Below is a small trained network, with its code and all its weights. Each question gives an input and a class and asks what happens when units are switched off, that is, made to give their printed mean instead of their output.

import numpy as np


def w(rows, s, z=0):
    codes = np.array(rows[::2]) - 128.0
    scale = np.full(codes.shape[1], s)
    scale[-1] = z or s
    return codes * scale


def f(y):
    return np.maximum(y, 0)


def log_softmax(a):
    a = a - a.max(-1, keepdims=True)
    return a - np.log(np.exp(a).sum(-1, keepdims=True))


def net(x, mask):
    res = np.array(x, float).reshape(1, 8) / 4 @ E
    y = f(res @ A[0][:, :-1].T + A[0][:, -1])
    res = res + np.where(mask, y, B[0][:, -1]) @ B[0][:, :-1]
    return log_softmax(res[-1] @ U[:, :-1].T + U[:, -1])


A, B = {}, {}
E = w([
[255,101,46,52,86,152],'x0',
[200,87,122,202,215,111],'x1',
[95,27,155,94,125,196],'x2',
[173,77,219,83,97,26],'x3',
[79,59,49,202,53,46],'x4',
[126,127,128,128,129,127],'x5',
[195,132,166,193,62,172],'x6',
[127,127,128,127,129,128],'x7',
],0.0077)
A[0] = w([
[90,108,92,158,53,133,167],'N1',
[152,186,144,139,137,64,113],'N2',
[46,178,184,128,74,132,119],'N3',
[108,164,83,153,152,168,86],'N4',
[110,174,62,154,116,211,6],'N5',
[66,154,126,36,25,174,110],'N6',
[110,100,133,148,100,90,75],'N7',
[143,167,179,112,123,182,30],'N8',
[111,104,81,174,79,120,23],'N9',
[135,249,99,118,95,90,144],'N10',
[39,153,198,176,134,125,17],'N11',
[108,91,98,151,87,104,1],'N12',
[168,113,137,178,132,143,206],'N13',
[155,157,186,182,18,192,198],'N14',
[103,132,55,148,140,207,21],'N15',
[83,67,152,119,108,187,69],'N16',
[144,195,182,76,157,204,31],'N17',
[166,42,114,168,240,143,175],'N18',
[68,134,77,47,177,89,236],'N19',
[152,151,187,102,157,120,61],'N20',
[166,99,203,73,84,65,158],'N21',
[174,136,46,40,62,151,92],'N22',
[94,13,161,78,119,205,100],'N23',
],0.012,0.0042)
B[0] = w([
[89,162,76,116,157,36,217],'N1',
[126,111,105,170,56,150,196],'N2',
[119,119,131,188,192,133,235],'N3',
[91,71,139,125,103,109,188],'N4',
[96,28,185,107,116,119,205],'N5',
[131,185,219,244,156,58,250],'N6',
[120,121,125,83,147,82,171],'N7',
[139,151,110,78,151,67,184],'N8',
[162,157,111,70,154,69,182],'N9',
[162,131,106,196,22,128,231],'N10',
[216,40,65,105,171,202,231],'N11',
[182,149,128,69,159,79,169],'N12',
[62,161,100,161,153,152,195],'N13',
[79,216,155,62,117,241,251],'N14',
[92,65,184,92,112,113,199],'N15',
[160,115,98,156,69,136,188],'N16',
[122,139,54,89,161,6,226],'N17',
[115,188,172,210,149,88,242],'N18',
[71,219,143,52,112,227,241],'N19',
[130,115,99,94,131,75,182],'N20',
[36,30,157,122,141,124,253],'N21',
[168,70,68,149,217,197,254],'N22',
[164,138,69,154,16,151,233],'N23',
],0.019,0.0091)
U = w([
[145,146,68,47,151,35,89],'0',
[87,31,182,86,103,105,113],'1',
[138,161,150,202,174,108,133],'2',
[194,85,69,138,210,183,92],'3',
[169,127,67,138,2,119,92],'4',
[90,142,92,117,137,129,254],'5',
[91,189,115,60,135,172,120],'6',
],0.009,0.0083)

Each question gives the input, the list of numbers given to net, and the class t.
The units are the neurons (one row each of A and B). Each row of codes is followed by its name. A weight is (code - 128) times the scale printed after its matrix; where a second scale follows, it is the last column's (A, B and U).
mask holds one flag per neuron, in row order. A switched-off neuron (its flag False) gives its mean, the last column of its row in B, instead of its output. The means were averaged over made-up inputs and are rounded, as every weight is.
A unit's drop is (log p(t) with every unit on - log p(t) with that unit switched off) / (log p(t) with every unit on - log p(t) with every unit switched off).
The circuit of an input: a set's keep is (log p(t) with only the set's units on - log p(t) with every unit switched off) / (log p(t) with every unit on - log p(t) with every unit switched off). Starting from the 12 units with the biggest drops (on a tie, the unit counted first), units are removed one at a time, each time the one whose removal leaves the highest keep (on an exact tie, the one counted first), for as long as the keep stays at least 0.8.
units of the circuit, in order: the units of the circuit, biggest drop first
most important unit: the unit with the biggest drop
top k neurons: the k neurons with the biggest drops, biggest first
drop of u: that unit's drop, to one decimal
input [7,-1,8,-7,2,4,0,-2], class 4: most important unit : N23
input [-8,-7,-1,-5,-6,-2,2,1], class 3: top 2 neurons : [N11 N3]
input [2,-2,-3,-5,-4,1,0,-4], class 1: units of the circuit, in order : [N5 N15]
input [-7,-6,7,6,7,-1,2,-2], class 0: top 3 neurons : [N1 N22 N7]
input [-3,-7,5,-6,7,-7,6,-7], class 0: top 3 neurons : [N1 N9 N12]
input [2,-1,-5,-5,1,2,3,2], class 1: top 2 neurons : [N5 N23]
input [-3,1,4,-4,-2,2,-2,-1], class 1: units of the circuit, in order : [N14 N15]
input [-4,-5,-6,7,5,0,-8,7], class 6: top 2 neurons : [N19 N5]
input [-4,1,3,-2,3,0,-4,8], class 3: top 2 neurons : [N14 N11]
input [3,5,3,-6,-3,1,7,7], class 6: top 3 neurons : [N14 N21 N6]
input [-4,1,-3,4,1,1,5,-5], class 6: top 2 neurons : [N14 N22]
input [6,5,-8,-1,-4,5,-4,1], class 4: top 2 neurons : [N10 N6]
input [-3,1,-8,3,7,-7,-1,4], class 4: top 2 neurons : [N2 N10]
input [-1,8,8,0,-7,6,5,-5], class 2: top 3 neurons : [N18 N10 N13]
input [0,0,-5,-8,2,2,5,-1], class 1: units of the circuit, in order : [N5]
input [0,8,-4,-8,0,-2,-4,-8], class 1: top 3 neurons : [N15 N5 N4]
input [-7,4,8,7,-7,-2,1,-7], class 4: drop of N22 : 0.4
input [-8,-5,-7,-3,4,-4,1,-8], class 3: drop of N11 : 1.3
input [-6,-1,-5,-2,7,3,-3,-5], class 0: drop of N22 : 0.4
input [4,5,2,-6,8,-7,-5,3], class 0: most important unit : N9
